Each row is followed by its class.
[  9 -12 -34  17 -15  34  49 -21  -6  -6 -10   9   0  12  25   8  15 -13
  26 -18  -9 -25 -12   2   3  -7  27  -9 -14  11 -16  25 -36 -25  -4  11
 -19 -10  20] => mopuv
[ 17  -2 -21  -7 -34  -3  42   6   6 -50 -17  -9  14  40   7   1   3 -15
  27   0   7 -15   3  25 -11  10   6  -2 -34   3  -5  49  29   1 -12  33
   8   8 -11] => mun
[ -8  22  44 -29  22  -3 -66   5  -7  41  -2  30 -58 -27  88   0  19  32
  36  18  16 -25  27  17 -13  13  48  15  32  16  29 -43 -37  -7 -10   9
  38   0  45] => furam
[  6   6   0  10   3  11   4 -17  17   9 -11   3  34 -17  12   5  -7  -7
   3 -19  -1  -4 -11   1  -3   5   0  -4 -15   5   7 -10  -1  12   0  10
  -3  12   2] => loto
[ 12   4  -1  13 -10   4  -2 -19  15   8 -23   4  38   1   8   7  -2 -20
  -9 -22   5  -4  -6  -3   2   1  14  10 -12   6  -3   2   6   1  -4  29
   9  10  25] => bogad
[   8   13   25  -41   38  -11   -5  -10  -32   51   -9  -23    9  -30
   46    7  -24   -2    8  -36  -14   -8   10   20  -19  -26   13 -104
   -5   17  -48  -29    6  -30   -5  -11    4   -3  -16] => loto
[ 11  11  -5   0  -7  18   4 -15  24  12 -18   5  36 -15   5  17  -5  -2
  -1 -11  -2  -6 -11  -1   3  -2   3  -1 -30   4  11  -1 -14   9   0  20
   8   7  17] => duvit
[ 10   9   4   8  -1   5  -6 -19   1  11 -23   0  39  -6   8  10  -2 -22
   4 -19   4  -8  -8  -2  -4  -2   1  10 -17   4  -1   1   5  -3  -6  22
   6  14  23] => bogad
[-19   0  77 -20  37 -21 -25  22 -32  26 -12 -30 -11  36   3  -3  21   8
 -51  42  -4  -6  30 -14  47  -4  33 -27   4  37 -18 -25   6  -2 -41 -14
  38  -8  21] => Gike
[-34 -25  -2  24 -26   3  45  29  16  29 -20   2  23  -7 -42 -11  -3  52
  38 -59  -9  10 -39 -26  16  -1  17 -48 -10 -24  -5  56 -27   2 -35  18
  37  -7  30] => Puf
[ 23 -19  29 -13 -25 -53 -32 -10 -21 -25 -16 -14 -38  10   8  -3  13  78
 -11 -23 -28  -7  -8  65  13   1  24 -42   6 -17 -24  14 -11 -13   1 -37
  14  43  58] => bogad
[-20  -2  -6 -55  22   2 -33 -39  49  44   0  13 -14 -30  57  50  17 -16
  80  50 -39  35 -53  26   0 -10  13  32  39 -11  -2 -48 -16  -4 -16  10
  11 -51   2] => mopuv
[  8   6  -3  10  -9   9  -3 -15  15  15 -14   8  23  -5  12   0  -2 -10
  -5 -21  -3  -7 -15  -4   6   3  13   0  -5   5   0  -5  -8   1  -5  22
   5  19  27] => bogad
[  8   9   6   8  -2   5  10 -18   2   3 -19   2  20  -8   3  14   0  -1
   0 -11 -14 -10 -11   0   3   1   1   6 -32   3   6  -1  -2  12  -4  26
   2  11  13] => mopuv
[  4  10  -7   8 -11  13  13 -21   6  16 -12   8  11  -5   3  16  -7   2
 -13 -15   5 -11  -3   0  -1   4  20   6 -28  16  -2 -19 -15   1   1  20
  -8  11  15] => furam
[ 10   6   3   3  -6   8  -1  -8   6  11 -18   5  22 -10  -4  11   1 -12
  -5  -6  -9  -4 -14  -3   2   4   7   2 -29   8  -4  -9  -2   7   0   4
   4  10   2] => mun
[-43 -22  66 -17 -10 -32  42 -15 -13  24 -34   1  10 -15  31 -12 -38  -1
  24  31  -6 -13 -30 -13  12  33  19 -34 -42  11   8 -40 -19  23 -21  58
  76  31  28] => Gike
[ 10   4  -3  -3 -12  17 -10 -10   3  17 -18   5  23 -13  -1  20  -6 -13
  -3  -1  -7  -9 -17  -2   9   0  12   9 -26   9 -10  -5   2  -1   3   4
  -5  10  -1] => mun
[-55  11 -17 -19  10   0 -40  14 -43 -19   4 -73  -9  23 -53  32  -3 114
  62  -3  33   5 -26 -15 -15 -53  49 -24  13 -33   4   7 -16  11 -15 -44
  22  -5 -24] => Puf
[ 27 -26 -40  -1 -48 -24  32  19 -10 -33   2  -4 -58  24 -26  -5 -28  10
 -35  22  -7 -15 -44   1   4  66  22  37 -26  20 -29  -8  32 -17   4  26
 -47  -1  -4] => mun
[  6   6  -2  11 -10  15   2 -11   8   9 -10   4  24  -7   2  15  -1  -3
  -2  -9 -16  -9  -9   3   0   7   2   6 -22  14   6   3 -13   4  -3  26
   0   8  19] => mopuv
[  1   4 -10  10  -3  10   6  -5  19   4 -17   5  37 -16   3   9  -8 -11
  -7 -18  -4  -4  -4   7   5   4   8 -12 -13   4   2  -9  -5   7   3   6
  15  17   5] => loto
[  2  20 -18 -15  33  31 -31  55  33 -29   8 -30 -11  33  27   8  21  29
  69  31 -11 -18   4  58 -31   1  24 -23  -2  50 -17  18 -10 -25  -7 -11
   8  -5 -26] => furam
[-29  22   2 -31 -11 -10  63 -44 -24  10 -22 -55 -68  63  -4  -7  21   4
  39   8  22 -26 -32 -25 -23 -25  47 -14 -53  -6 -41 -58   7  41 -12  26
  -2  -8 -39] => Gike
[ -2  18   7 -43 -44 -12  -4   8  26  22 -60  17 -27  54  58   8 -20 -35
  13  42 -39  15  21 -23  20  -3  23 -26  -4 -15  -1 -46  25  35   2 -28
  50  37 -21] => duvit
[ 13   0 -13  12  -7  17  -2 -19  14   2 -12   3  10 -17  -4  14  -6  13
 -14 -11   1  -6  -9  -4   8   3  17 -14 -11   0   8  -3  -7   8   5  18
   8  15  15] => Puf
[-27   9  20 -16   8  -1  41 -12 -19 -32  -6 -22  51  34  15 -17  13 -44
  12  20  27 -14  -1  14  20  -8 -15   7 -54 -27  17  -5  -2   7  -8  22
 -15  18   6] => duvit
[ -2  12  22  -1   1   1  29 -31 -24 -21 -12 -11 -33  12  10 -17   7  32
 -17   4  25 -43 -17 -22  -5  26  -1   7 -52   1  28  -9  -6  24 -19  52
  -8  16  20] => Puf
[ 14 -19 -40 -32  14   4   0 -35 -63  22   1  12 -28 -13  50   9 -21  -9
 -70  15 -29 -57 -11   4   3  13  27 -27  -5  -4 -36 -35 -42 -38  46 -59
  12  18 -13] => loto
[ 16   7  29 -37   8   7  44   4  31  -2   2 -12  25  -1   2 -20 -32  41
 -30   9 -30 -34 -40 -11  -2  12  -5   3 -43 -22 -11 -30 -23 -10 -34  45
 -58  -3 -48] => furam
[-22 -12 -44  -8 -24   2  43 -25  28 -44  -1   1 -25  -9  19  -9   5 -37
  26 -20   3 -13 -21   6 -24 -23  10 -13  -3  -2   5  39   9 -23 -20  48
 -37 -59 -35] => meril
[-23   5  -7  -3   3  30  48 -12 -19  -2  29  -6  -4   9 -19 -28  26  21
  21  14  37 -35  12  -9 -35 -10  23 -16  30 -26   8   2 -48  -1   1  47
  52 -19 -15] => Puf
[ 18   4  46   5  -2   5  15   0 -56  20 -44   0 -21  -8  17  15   0  86
   8  20  18 -17 -11 -43  29  34  12 -31 -23  19  10  37   2   6 -33  51
  21  14  38] => Puf
[-31  15  -8 -12  11  57  36  15   3  12  30  18 -12 -10 -20  -6  -5   5
  61   7  24 -20 -13  11 -13 -24   4  -7  16   9  -9   5 -32 -13 -13  14
 -16   1  -1] => furam
[ 35 -24 -20 -13 -33 -51  38  26 -24  10 -36 -20 -12  10 -11  12  -9  20
  19  -7 -33 -29 -27  -1 -10  48  19 -11 -11 -46 -15   9  47 -15 -17 -11
 110  17  29] => Puf
[ -1   7  -2   4 -16  -2  -9  -6  13   6 -14  -4   5 -18   1   5   3 -10
   9  -9   0  -5 -12   4   0  -3  13   2 -21  12   4  -5   1  13   0  17
   0  11  10] => Gike
[ -6  -3  14  -8   5  22  60 -19 -16   6  16  42  14  -9  -3 -11  -9 -25
  -6   0  12 -18  -9  24 -37   2 -17   3  10  -6 -12 -12 -23  -6   6  21
 -17  -5  33] => mopuv
[-17 -10 -19   4   5  28  12 -26  -7   6  -2  32   6   6 -11  10  -2  12
   1  -3   0 -12 -16 -32  -1   8  -7  -7 -29  13  -3   6 -61  22  13 -23
  28  -2   8] => loto
[-16  14  11 -31  25 -13  38  -7 -39  32 -35  -6 -56 -12  -2  11 -15 -14
 -29 -17 -17  -5  -7   1  22 -32  39 -12  12  -1 -34 -28  22 -23 -45  -6
 -18  13  13] => mun
[  3   4  -6   8  -4  13   7 -17   8  14 -13   7  32 -12   4   5 -10  -2
  -3 -17  -6  -4 -13  -5   2   6   1  -4 -11   6   3  -4 -10   9  -2   8
   1  16   6] => loto
[ 12   4 -13  24  -8  -4  18 -35  -9 -36 -27  11  17  28  10 -21  17  21
 -23 -13  -5   0 -24 -10  38  28  32 -18 -41  28   7   7 -31  22 -21  28
  -9  35  58] => loto
[-23  17  -1 -55  -8 -22 -72  -3   4 -12  -9 -20  38  11 -13 -30 -28 -17
  39   6 -33  21 -42  20 -38  -9 -33 -27 -33  36 -27  15  25 -19 -14  24
 -29   0 -36] => mun
[  5  11  -1   3  -2  11  -3 -18  25  11 -20  11  17 -22   4   8  -4  -7
   2 -17  -5   1 -11  -1   1  -9   3  -5 -29  10   9  -2 -11   9   1  18
   1   3  17] => duvit
[ -1  10   3  13  32  24  85 -21   0  20   1  24 -20 -14  -3   5 -10 -50
  26 -21   2 -13  -1 -17 -20   0  42   1 -10  19 -10 -18 -27  14 -39  56
  18 -23  34] => meril
[  0  13  13  25  -3   8   0 -30  14 -53 -21   6 -14  24   8  -7   3 -22
  33  -7  42  -9  38 -16 -19 -16   1  50  -3   7  34  -8   0  21 -15  25
   0  17  13] => bogad
[-26   9 -27  -9  14  56  10 -24   7  -9 -15  15  24  39   8  -6  -2  -7
  12  27  32 -25  -2  -9 -11  -6   8  22  19  16   7  52  -5   3  -8  63
  41  11   1] => Puf
[ 11   6   3  -2 -13   3   2 -14   6  14 -15   9  19  -9   3   7   8 -19
 -16  -2 -14 -12  -8   3   5   7  11   5 -26   2  -2  -7  -4   7   1  14
  18  11   5] => mun
[ 17  -8 -28  -9  -1  14  29 -13 -31   2  -7  35   0   1  -7  -2   4 -18
  27  12   9  -9 -31 -16  -7  18  -7  20 -11 -12 -26  -3 -19 -11  15  -9
   1   5  11] => mun
[-26 -10 -27  26  34  -2  68 -17  -6 -38 -16  32 -50   7  16 -22  14 -14
 -39 -21  14 -22 -38 -13  -4  22  42  -5 -30  30   4  21 -19   8 -20  45
  -8 -33  38] => meril
[  9   8   1   6  -3  10   1 -16  10  18 -18   5  37 -17   8   9  -4  -6
   1 -18   0  -6 -12   3  -5  13  -2   3 -24   8  -2  -8  -5   9   2  21
  -3  12   8] => loto
[ 11   2  -7   9  -5  16   0 -19  11   7 -11  -1  12 -17  -4  19  -4   5
 -20  -4  -6  -6  -5   3   1   4   4 -14 -13   3   8  -2  -1   6   6  14
   8  12   7] => Puf
[-20   4  19   8  32  21  28 -26   7  -4 -12   3  -4   4   4  -3   8 -11
  25  -7  -1 -22 -25  11 -10 -11   7   5 -30  18  -4  -8 -14  11 -13  21
   6   2  24] => mopuv
[  5 -15   2  13  18   9  63 -27 -13   0  -7  38  -3  21  37  16  29 -15
  -8  -3  38 -10  -5   0   7  20   8  15 -61  -2 -13  -3 -32  11  22   5
 -27 -29  22] => furam
[  7  -1 -10  18  -6  16   7 -14  10   8 -15  -3  22 -17  -4  20  -3   2
 -17  -9   2  -4  -8   0   9   8   9  -4 -17  -3   9  -1  -3   6   7  22
   2  15  10] => Puf
[  0  -8  22   5  -8   8  38 -54 -22  -3 -27  34 -35 -25 -15 -10  -6  12
  -5   0  37 -21 -50 -29 -11   2  -8  13 -66  15 -21 -15 -11  26  19  36
 -55  -6  11] => Gike
[ -1  10   2   4 -15  13   7 -21   8  18 -17  15  22  -8  -2  16  -5 -11
 -10 -13   7  -8  -5  -3  -3  -1  14   6 -35  13  -5 -29 -14   0   0  11
 -16   2  19] => furam
[-18   4   3   4 -27  19  14 -12  32  16  11  48  -5   8   2 -19  32   5
   8  -6  -8 -22  -2   4 -17  -1   7  22   8 -39  22   5 -47  46  25  13
  55   2  11] => mopuv
[ 23 -12 -50  -9 -18   5  83   6   4  -2 -54  25 -22 -15   8   5 -36  -9
  75 -23  -4 -26 -22 -12 -11  31  39  18 -30 -12 -44   1 -27 -25 -21  75
  20  10   4] => loto
[ -2  16  66 -24  51 -38  24 -10 -43  27  10 -12  37 -56   0 -21   2  -8
  10  -5 -16 -29 -16 -10   7 -18  25  -9 -45 -56  19  -6   2  25 -24  35
  74   4 -15] => mun
[ 12  11 -26   4   7   1  63  18  22 -41  15  21  38  25 -38 -12  30 -24
   7 -30  14 -13 -30   7 -21   7  -9   8 -63 -31  -3 -15  -7  21  -9 -28
 -12 -17  26] => furam
[-39  -7  18  -5 -15  25 -20  63  60  44 -10 -22 -48   1 -11   3  22  48
  12 -16  13 -30 -23  -8  25  -5  22  -2  16 -15 -13 -48 -19   2  -8 -34
  -3   0 -10] => Gike
[ -8  -3   0 -25  29  19  51 -25   7   9   5   2 -15  -8  11  28  -6 -16
   3  14  20 -16 -22  33  18   5 -27   0 -52  -6 -15   3  -4  14  22  40
 -10   6  -5] => duvit
[ 41  32  62 -25   8 -10 -39  18  -3  30 -15  13 -27 -34 -29   8  -8  59
  -7   9 -53 -10 -48  -6  -5  -6  34 -28 -14  12 -17  -9  37  33 -42 -19
  -1  -6  33] => meril
[ 21  11  60  -1  49   7  48 -41   9   4 -61   3 -71 -17  24   9   1 -30
  41  39   3 -10 -18   6 -33 -39  12  15  -1  27 -32 -38  76  20 -16  -6
  -8  -3 -24] => Gike
[  3   3   7  12  -5  10  11 -15   8  11 -14   7  37 -10   1  13  -7  -6
  -4 -10  -9  -8 -11   1  -4   6  -1  15 -19   6   9   6  -2   6  -4  33
  10   6  19] => mopuv
[ -3   6   2   9 -12   4   5 -17   0   8 -12  -2  27  -6   5   8  -4  -5
  -3  -7 -17  -7 -12  -2   0   4   2   3 -30   6  10   3  -8   9   1  30
   1   8   4] => mopuv
[  1   4  -2   9 -17  16   8 -20  13  10 -13   6  16  -8   5  17  -8  -6
  -4 -14   4 -11  -3   1   4  -4  19   1 -37  16  -1 -18 -13  -2   2  11
 -16   6   9] => furam
[ 30  39  13 -21  27 -12  10  51 -49   9   0  10 104  11  26  -9  -4  10
 -19   5  -2  17  -8   7  21  28   8 -48 -57 -14   0  28 -14  20   1  29
 -12  30  37] => duvit
[-16   2   1  26  40  -2  -1   6  -5 -24  -1  11  38  17  -2 -45   5  -9
  -5 -23  18  -1 -22  -6  10  -8  19   6 -20 -20   0   9 -19  18  18   4
  -4  28   9] => bogad
[-10   7   3   8 -14  -2  53 -20   5 -23 -13 -12  27  15  16  19 -25 -23
  32   9   3   0  -7  16 -39  -7  21  35 -17 -14  17   0   9  27  -9  31
   1  13 -11] => bogad
[-21  -3 -34 -59  43  15 -30 -88  63   7   0   0 -65  11  20 -35   1 -69
 -14 -19 -28 -47 -38  -3   7 -17   2   8 -21  41 -35 -44 -19 -26 -26  53
  24 -14 -15] => mun
[ 21  22  36 -23  10 -19   7   7  14   2 -53   7   2   7  39  16  19 -43
 -32  21 -14 -28   0 -19 -14  23 -31   6 -61 -26  24 -41  61  31 -12 -23
  34  -3  -8] => Puf
[  5  -5  31 -21   1  -3  28   1  36  56  69 -24 -62 -13 -50  50 -35  46
   9  -8 -21 -26 -36 -30  44   7  65   0 -66 -22  -2 -86 -19  70 -20 -17
  44 -14   3] => furam
[ -9  12   9 -21 -21  -8  15 -46 -12  -8 -15  14 -68   4  -7   1  11  -5
 -42  12   2 -14 -14  13 -19   1  -2  20 -43   1  -5 -15  11  26   5  26
 -50 -11   3] => Puf
[-22   0 -21  -4 -11   9  30 -39  33   4   0  -5  24  -5  16  -4  31  22
  34 -33  36 -14 -28   3  11  13  12  -3 -58 -21   0 -23 -75   0   9  85
 -13 -14  -2] => furam
[ 13  13  -8 -14  17 -13  24 -37  -6 -42  27  15  14  -2  -6 -24 -24 -30
   5  -4  29  -9 -28 -37  -5  -1  25 -30  -5 -27  21 -62  20  36  -8  16
  25   3  20] => meril
